Here is a tiny trained network, its code and every weight. The questions are about switching its units off for an input and a target symbol, where a switched-off unit gives its printed mean instead of its output.

import numpy as np


def w(rows, s, z=0):
    codes = np.array(rows[::2]) - 128.0
    scale = np.full(codes.shape[1], s)
    scale[-1] = z or s
    return codes * scale


def f(y):
    return np.maximum(y, 0)


def softmax(a):
    e = np.exp(a - a.max(-1, keepdims=True))
    return e / e.sum(-1, keepdims=True)


def log_softmax(a):
    a = a - a.max(-1, keepdims=True)
    return a - np.log(np.exp(a).sum(-1, keepdims=True))


def net(x, mask):
    ids = ['αβεζημξω'.index(c) for c in x.split()]
    T = len(ids)
    res = E[ids] + P[:T]
    r = res
    for j in range(3):
        rows = slice(4 * j, 4 * j + 4)
        q, k, v = (r @ M[0][rows].T for M in (Q, K, V))
        z = softmax(np.where(np.tri(T) > 0, q @ k.T / 4**0.5, -1e9)) @ v
        o = O[0][rows]
        res = res + np.where(mask[j], z, o[:, -1]) @ o[:, :-1]
    y = f(res @ A[0][:, :-1].T + A[0][:, -1])
    res = res + np.where(mask[3:27], y, B[0][:, -1]) @ B[0][:, :-1]
    return log_softmax(res[-1] @ U[:, :-1].T + U[:, -1])


Q, K, V, O, A, B = {}, {}, {}, {}, {}, {}
E = w([
[101,171,145,142,112,195,238],'α',
[126,157,83,14,105,55,103],'β',
[158,71,144,221,111,165,156],'ε',
[23,215,115,147,154,125,140],'ζ',
[63,138,127,39,184,208,47],'η',
[173,208,161,106,47,118,106],'μ',
[137,43,200,93,136,64,203],'ξ',
[188,107,1,78,8,148,168],'ω',
],0.0095)
P = w([
[38,101,71,164,35,24,133],'0',
[185,163,107,135,203,95,160],'1',
[85,172,191,106,16,159,207],'2',
[176,132,118,142,203,134,118],'3',
[92,170,198,100,13,162,204],'4',
[178,130,115,134,202,147,102],'5',
[88,167,202,98,10,167,198],'6',
[178,124,115,129,209,159,91],'7',
[90,160,209,98,5,172,192],'8',
[172,115,111,135,206,165,86],'9',
[90,150,218,97,5,168,188],'10',
[173,109,114,132,208,169,85],'11',
[85,158,210,97,2,171,183],'12',
[172,108,108,129,209,173,82],'13',
],0.0092)
Q[0] = w([
[68,79,132,170,98,130,219],'head 1',
[115,122,177,186,51,96,138],'head 1',
[113,102,207,121,117,131,101],'head 1',
[167,147,166,162,41,79,159],'head 1',
[68,143,146,161,147,123,102],'head 2',
[77,143,183,69,73,192,139],'head 2',
[131,88,91,78,87,141,127],'head 2',
[176,117,73,207,154,136,117],'head 2',
[42,125,91,87,109,114,181],'head 3',
[122,177,121,82,69,132,186],'head 3',
[76,178,148,78,4,139,119],'head 3',
[149,161,120,96,152,126,69],'head 3',
],0.014)
K[0] = w([
[21,82,84,180,124,131,193],'head 1',
[85,83,75,152,73,61,122],'head 1',
[83,144,111,71,59,161,99],'head 1',
[96,89,97,158,93,7,93],'head 1',
[113,160,140,158,154,105,98],'head 2',
[59,96,87,167,76,91,120],'head 2',
[132,91,85,89,98,133,119],'head 2',
[209,136,151,138,167,217,124],'head 2',
[52,131,121,96,82,106,184],'head 3',
[97,143,147,140,93,90,131],'head 3',
[114,140,109,125,69,53,117],'head 3',
[138,151,125,99,123,152,85],'head 3',
],0.014)
V[0] = w([
[143,36,153,167,195,89,72],'head 1',
[136,190,133,175,165,130,173],'head 1',
[201,113,153,152,97,100,86],'head 1',
[76,105,50,194,121,88,150],'head 1',
[139,178,177,2,164,109,88],'head 2',
[153,68,99,92,161,95,164],'head 2',
[159,160,237,106,95,155,191],'head 2',
[159,57,65,168,187,180,62],'head 2',
[167,89,109,164,73,127,145],'head 3',
[160,147,34,192,191,37,72],'head 3',
[206,138,61,126,102,155,108],'head 3',
[141,171,133,153,85,188,169],'head 3',
],0.0087)
O[0] = w([
[83,96,76,92,39,198,139,34],'head 1',
[137,158,77,55,198,106,144,138],'head 1',
[163,149,155,86,64,141,101,84],'head 1',
[131,99,149,128,183,209,125,175],'head 1',
[39,131,220,162,144,57,105,75],'head 2',
[116,54,87,119,124,64,108,118],'head 2',
[122,186,183,44,111,64,195,155],'head 2',
[132,149,41,209,116,108,85,1],'head 2',
[170,183,132,171,110,57,107,139],'head 3',
[146,105,254,88,129,154,65,82],'head 3',
[214,135,214,244,155,130,130,96],'head 3',
[176,139,93,148,147,91,167,155],'head 3',
],0.008,0.007)
A[0] = w([
[80,100,185,185,176,131,132,247],'neuron 1',
[142,52,50,105,157,152,102,205],'neuron 2',
[102,121,83,41,119,88,61,108],'neuron 3',
[182,180,121,181,150,90,154,147],'neuron 4',
[81,99,191,177,26,184,29,72],'neuron 5',
[188,110,158,216,215,155,25,173],'neuron 6',
[66,172,78,112,168,58,41,188],'neuron 7',
[139,180,137,175,25,61,159,186],'neuron 8',
[79,99,102,74,121,139,115,186],'neuron 9',
[184,108,103,97,197,1,111,92],'neuron 10',
[127,91,163,121,157,199,82,119],'neuron 11',
[96,117,219,156,149,100,142,139],'neuron 12',
[148,129,82,92,101,65,44,230],'neuron 13',
[110,172,122,130,156,126,120,254],'neuron 14',
[158,72,203,96,171,139,101,83],'neuron 15',
[233,84,159,126,124,147,166,87],'neuron 16',
[116,134,116,117,153,225,175,167],'neuron 17',
[136,175,161,79,104,92,161,161],'neuron 18',
[98,44,122,135,35,157,181,136],'neuron 19',
[171,208,110,123,127,162,190,157],'neuron 20',
[138,117,197,108,121,138,115,179],'neuron 21',
[112,206,118,132,179,184,36,176],'neuron 22',
[119,80,143,78,172,19,89,94],'neuron 23',
[109,136,214,123,73,105,140,118],'neuron 24',
],0.0077,0.0029)
B[0] = w([
[140,111,96,131,149,68,112,173],'neuron 1',
[155,205,134,128,161,134,44,153],'neuron 2',
[187,119,142,74,128,183,202,149],'neuron 3',
[128,72,134,87,104,156,138,196],'neuron 4',
[83,109,22,84,130,72,249,152],'neuron 5',
[186,82,158,202,38,174,200,151],'neuron 6',
[80,192,170,189,144,214,196,146],'neuron 7',
[62,107,172,183,254,138,110,162],'neuron 8',
[157,98,165,128,160,150,154,170],'neuron 9',
[82,139,111,124,54,215,94,193],'neuron 10',
[135,68,125,100,166,131,93,162],'neuron 11',
[137,132,72,130,84,80,95,174],'neuron 12',
[149,226,192,78,76,162,102,145],'neuron 13',
[163,106,134,133,115,126,157,186],'neuron 14',
[87,95,77,154,129,149,92,175],'neuron 15',
[90,132,83,162,137,102,86,191],'neuron 16',
[167,114,124,76,150,103,93,240],'neuron 17',
[136,110,171,167,125,94,132,231],'neuron 18',
[103,229,146,159,126,164,123,181],'neuron 19',
[128,128,105,130,143,71,103,255],'neuron 20',
[101,103,153,132,118,125,92,186],'neuron 21',
[101,150,121,244,184,159,110,153],'neuron 22',
[47,79,83,107,64,147,138,161],'neuron 23',
[130,153,152,134,70,123,66,178],'neuron 24',
],0.0081,0.0088)
U = w([
[211,117,95,49,183,20,229,252],'α',
[100,168,208,66,45,253,217,40],'β',
[196,79,152,175,89,189,167,97],'ε',
[11,219,113,224,189,162,176,89],'ζ',
[131,80,163,74,231,225,45,56],'η',
[135,205,239,148,132,73,31,184],'μ',
[52,59,37,83,79,97,89,97],'ξ',
[160,228,14,102,103,167,34,92],'ω',
],0.0051,0.0027)

Each question gives the input, a string of symbols that net reads in full, and the target symbol t.
The units are the heads (4 rows each of Q, K, V and O) and the neurons (one row each of A and B). Each row of codes is followed by its name. A weight is (code - 128) times the scale printed after its matrix; where a second scale follows, it is the last column's (O, A, B and U).
mask holds one flag per unit, heads first, then neurons. A switched-off unit (its flag False) gives its mean, the last column of its rows in O or B, instead of its output. The means were averaged over made-up inputs and are rounded, as every weight is.
A unit's drop is (log p(t) with every unit on - log p(t) with that unit switched off) / (log p(t) with every unit on - log p(t) with every unit switched off).
The circuit of an input: a set's keep is (log p(t) with only the set's units on - log p(t) with every unit switched off) / (log p(t) with every unit on - log p(t) with every unit switched off). Starting from the 12 units with the biggest drops (on a tie, the unit counted first), units are removed one at a time, each time the one whose removal leaves the highest keep (on an exact tie, the one counted first), for as long as the keep stays at least 0.8.
units of the circuit, in order: the units of the circuit, biggest drop first
most important unit: the unit with the biggest drop
heads that matter: for each layer, one digit per head in row order, 1 if its drop is at least 0.15 and else 0, layers parted by /
drop of u: that unit's drop, to one decimal
input α α ζ η η μ α α ω μ μ, target α: units of the circuit, in order -> (head 3; head 2; neuron 10; neuron 20)
input ζ α α α ξ ε μ ξ ξ, target η: units of the circuit, in order -> (head 1; head 2; head 3; neuron 11)
input η α μ, target ζ: most important unit -> neuron 8
input α μ ξ η α η ε α ζ ω η ζ, target ζ: units of the circuit, in order -> (head 2; neuron 7)
input α ζ α ω α ω, target ω: heads that matter -> 010
input η α α α β α α μ α, target ζ: units of the circuit, in order -> (head 3; head 2; neuron 8)
input β α α α α α α α η α η, target ξ: heads that matter -> 011
input μ β μ β μ ξ μ α α ω, target ω: units of the circuit, in order -> (neuron 2; head 2; neuron 13)
input ε η α ξ α μ ξ α ε α μ α η, target ω: units of the circuit, in order -> (head 2; neuron 2)
input μ α α ε μ α η ε η, target μ: units of the circuit, in order -> (head 1; head 3; neuron 24)
input ω η ω ω α α ω, target ε: units of the circuit, in order -> (head 3; head 2; head 1)
input μ β ξ α μ ζ α ω μ ε, target ε: heads that matter -> 001
input ζ ξ α ζ η ε ξ ξ, target ξ: heads that matter -> 000
input ε α α α ζ α ξ α η ε ε, target ω: heads that matter -> 110
input β ω ξ ε α α ε, target ξ: most important unit -> neuron 5
input ξ α α α α ζ, target ζ: heads that matter -> 100
input ξ ξ α α ε, target β: heads that matter -> 101
input ξ α ζ η ε η ξ, target β: heads that matter -> 101
input μ α ω ε α μ η α α ζ ξ μ α μ, target μ: heads that matter -> 111
input ξ ε η, target β: heads that matter -> 111
input μ α ω α β α ζ μ α α β ω μ, target μ: heads that matter -> 000
input ε ε β ξ α, target ω: heads that matter -> 110
input α ω μ ξ ξ ω μ ω ξ α β, target α: heads that matter -> 011
input ξ μ μ, target β: most important unit -> head 1
input ξ η ω ξ μ α α η ε α μ ξ ζ, target β: drop of neuron 19 -> 0.2
input μ ξ ξ, target μ: drop of head 1 -> 0.1
input ω α ε ω α, target ε: drop of neuron 3 -> 0.0
